Here is a tiny trained network, its code and every weight. The questions are about switching its units off for an input and a class, where a switched-off unit gives its printed mean instead of its output.

import numpy as np


def w(rows, s, z=0):
    codes = np.array(rows[::2]) - 128.0
    scale = np.full(codes.shape[1], s)
    scale[-1] = z or s
    return codes * scale


def norm(h):
    return h / np.sqrt((h * h).mean(-1, keepdims=True) + 1e-5)


def f(y):
    return np.maximum(y, 0)


def log_softmax(a):
    a = a - a.max(-1, keepdims=True)
    return a - np.log(np.exp(a).sum(-1, keepdims=True))


def net(x, mask):
    res = np.array(x, float).reshape(1, 8) / 4 @ E
    u = 0
    for l in range(4):
        y = f(norm(res) @ A[l][:, :-1].T + A[l][:, -1])
        res = res + np.where(mask[u : u + 3], y, B[l][:, -1]) @ B[l][:, :-1]
        u += 3
    return log_softmax(norm(res)[-1] @ U[:, :-1].T + U[:, -1])


A, B = {}, {}
E = w([
[126,94,189,2,115,130,90,104],'x0',
[182,143,141,120,95,164,176,161],'x1',
[131,96,133,151,107,131,124,130],'x2',
[113,191,104,113,37,40,93,154],'x3',
[111,107,135,145,116,136,119,162],'x4',
[139,122,97,112,135,111,146,110],'x5',
[176,111,198,139,200,29,120,160],'x6',
[108,142,150,130,130,132,127,143],'x7',
],0.0084)
A[0] = w([
[102,208,137,115,139,213,132,72,3],'L0N1',
[8,93,113,170,160,96,2,73,1],'L0N2',
[224,160,173,115,51,194,180,197,50],'L0N3',
],0.0097,0.00074)
B[0] = w([
[53,102,120,151,128,97,94,119,206],'L0N1',
[170,156,132,90,119,117,246,92,238],'L0N2',
[115,147,125,93,156,74,201,50,253],'L0N3',
],0.012,0.0059)
A[1] = w([
[174,175,86,254,144,179,159,155,70],'L1N1',
[119,197,43,93,141,59,51,163,122],'L1N2',
[230,174,209,165,200,74,115,207,3],'L1N3',
],0.0092,0.0025)
B[1] = w([
[142,224,81,121,172,132,113,193,240],'L1N1',
[220,68,155,175,72,155,207,119,189],'L1N2',
[32,1,85,114,92,49,97,69,254],'L1N3',
],0.0078,0.0049)
A[2] = w([
[128,92,199,9,101,167,56,91,73],'L2N1',
[81,163,113,204,149,96,105,135,174],'L2N2',
[141,57,115,148,224,208,125,79,2],'L2N3',
],0.014,0.00062)
B[2] = w([
[161,156,33,190,169,107,158,220,255],'L2N1',
[172,134,106,65,159,132,143,212,218],'L2N2',
[106,138,253,159,126,197,109,175,249],'L2N3',
],0.011,0.007)
A[3] = w([
[78,134,74,135,70,207,101,125,76],'L3N1',
[187,174,142,129,5,79,85,134,2],'L3N2',
[127,79,173,105,155,77,114,149,49],'L3N3',
],0.018,0.00083)
B[3] = w([
[145,21,121,83,102,9,57,75,196],'L3N1',
[90,122,229,166,173,252,97,162,226],'L3N2',
[91,136,80,112,64,154,98,64,255],'L3N3',
],0.013,0.006)
U = w([
[94,127,206,149,127,245,69,150,186],'0',
[104,23,57,64,80,67,37,58,110],'1',
[209,189,2,135,160,140,143,218,69],'2',
[106,109,114,102,125,146,190,113,233],'3',
[159,165,155,73,128,139,247,8,4],'4',
],0.0066,0.0033)

Each question gives the input, the list of numbers given to net, and the class t.
The units are the neurons (one row each of A and B). Each row of codes is followed by its name. A weight is (code - 128) times the scale printed after its matrix; where a second scale follows, it is the last column's (A, B and U).
mask holds one flag per neuron, layer by layer. A switched-off neuron (its flag False) gives its mean, the last column of its row in B, instead of its output. The means were averaged over made-up inputs and are rounded, as every weight is.
A unit's drop is (log p(t) with every unit on - log p(t) with that unit switched off) / (log p(t) with every unit on - log p(t) with every unit switched off).
The circuit of an input: a set's keep is (log p(t) with only the set's units on - log p(t) with every unit switched off) / (log p(t) with every unit on - log p(t) with every unit switched off). Starting from all 12 units, units are removed one at a time, each time the one whose removal leaves the highest keep (on an exact tie, the one counted first), for as long as the keep stays at least 0.8.
circuit, biggest first: the units of the circuit, biggest drop first
most important unit: the unit with the biggest drop
top k neurons: the k neurons with the biggest drops, biggest first
k most important neurons of layer l: the k neurons of layer l with the biggest drops, biggest first
drop when u is switched off: that unit's drop, to one decimal
input [6,2,4,-3,2,-3,-8,3], class 1: circuit, biggest first => (L3N1)
input [-6,5,8,6,-7,3,8,7], class 1: circuit, biggest first => (L1N3 L0N2)
input [-6,5,-7,-3,5,-8,-8,1], class 1: top 3 neurons => (L3N1 L2N1 L0N1)
input [-1,4,2,3,-5,-3,0,-7], class 4: top 2 neurons => (L0N3 L2N1)
input [-1,5,-8,4,3,3,2,4], class 4: top 3 neurons => (L0N3 L2N1 L2N3)
input [-2,6,-8,-5,-3,3,6,0], class 1: circuit, biggest first => (L1N3 L0N2)
input [6,3,-4,-5,0,-3,0,0], class 2: top 2 neurons => (L2N1 L3N2)
input [-5,-8,-5,1,7,4,-7,2], class 4: top 2 neurons => (L0N2 L1N3)
input [-6,-8,5,8,-4,-5,-4,2], class 0: top 3 neurons => (L3N2 L0N3 L2N1)
input [-1,-4,0,-3,7,-2,0,-8], class 4: top 2 neurons => (L0N2 L2N1)
input [8,-6,-8,7,-7,0,2,6], class 2: top 3 neurons => (L2N1 L2N3 L0N3)
input [-7,-2,-6,7,-3,-7,-1,8], class 0: top 3 neurons => (L3N2 L2N1 L1N2)
input [-5,-3,-8,5,-6,5,3,-8], class 0: 2 most important neurons of layer 0 => (L0N3 L0N2)
input [-6,8,-2,3,5,7,-1,5], class 4: most important unit => L0N3
input [7,-2,5,-6,-7,-2,-6,-6], class 2: top 4 neurons => (L2N1 L1N3 L3N2 L0N3)
input [8,7,2,8,-1,4,1,7], class 0: top 3 neurons => (L3N2 L2N2 L0N2)
input [-6,-5,-3,4,0,2,8,-5], class 1: top 2 neurons => (L1N3 L2N1)
input [1,-6,-1,-4,-2,1,7,-1], class 1: 2 most important neurons of layer 3 => (L3N3 L3N2)
input [-6,-6,-2,-7,-5,5,5,4], class 0: 2 most important neurons of layer 2 => (L2N3 L2N1)
input [-1,-8,6,5,-1,3,2,-4], class 4: circuit, biggest first => (L0N2)
input [8,-7,7,-5,6,-3,6,6], class 2: drop when L2N2 is switched off => -0.2
input [0,-6,-4,0,3,-6,-7,3], class 1: drop when L0N1 is switched off => 0.6
input [0,-7,-4,-8,-5,5,-1,-8], class 0: drop when L0N3 is switched off => 0.2
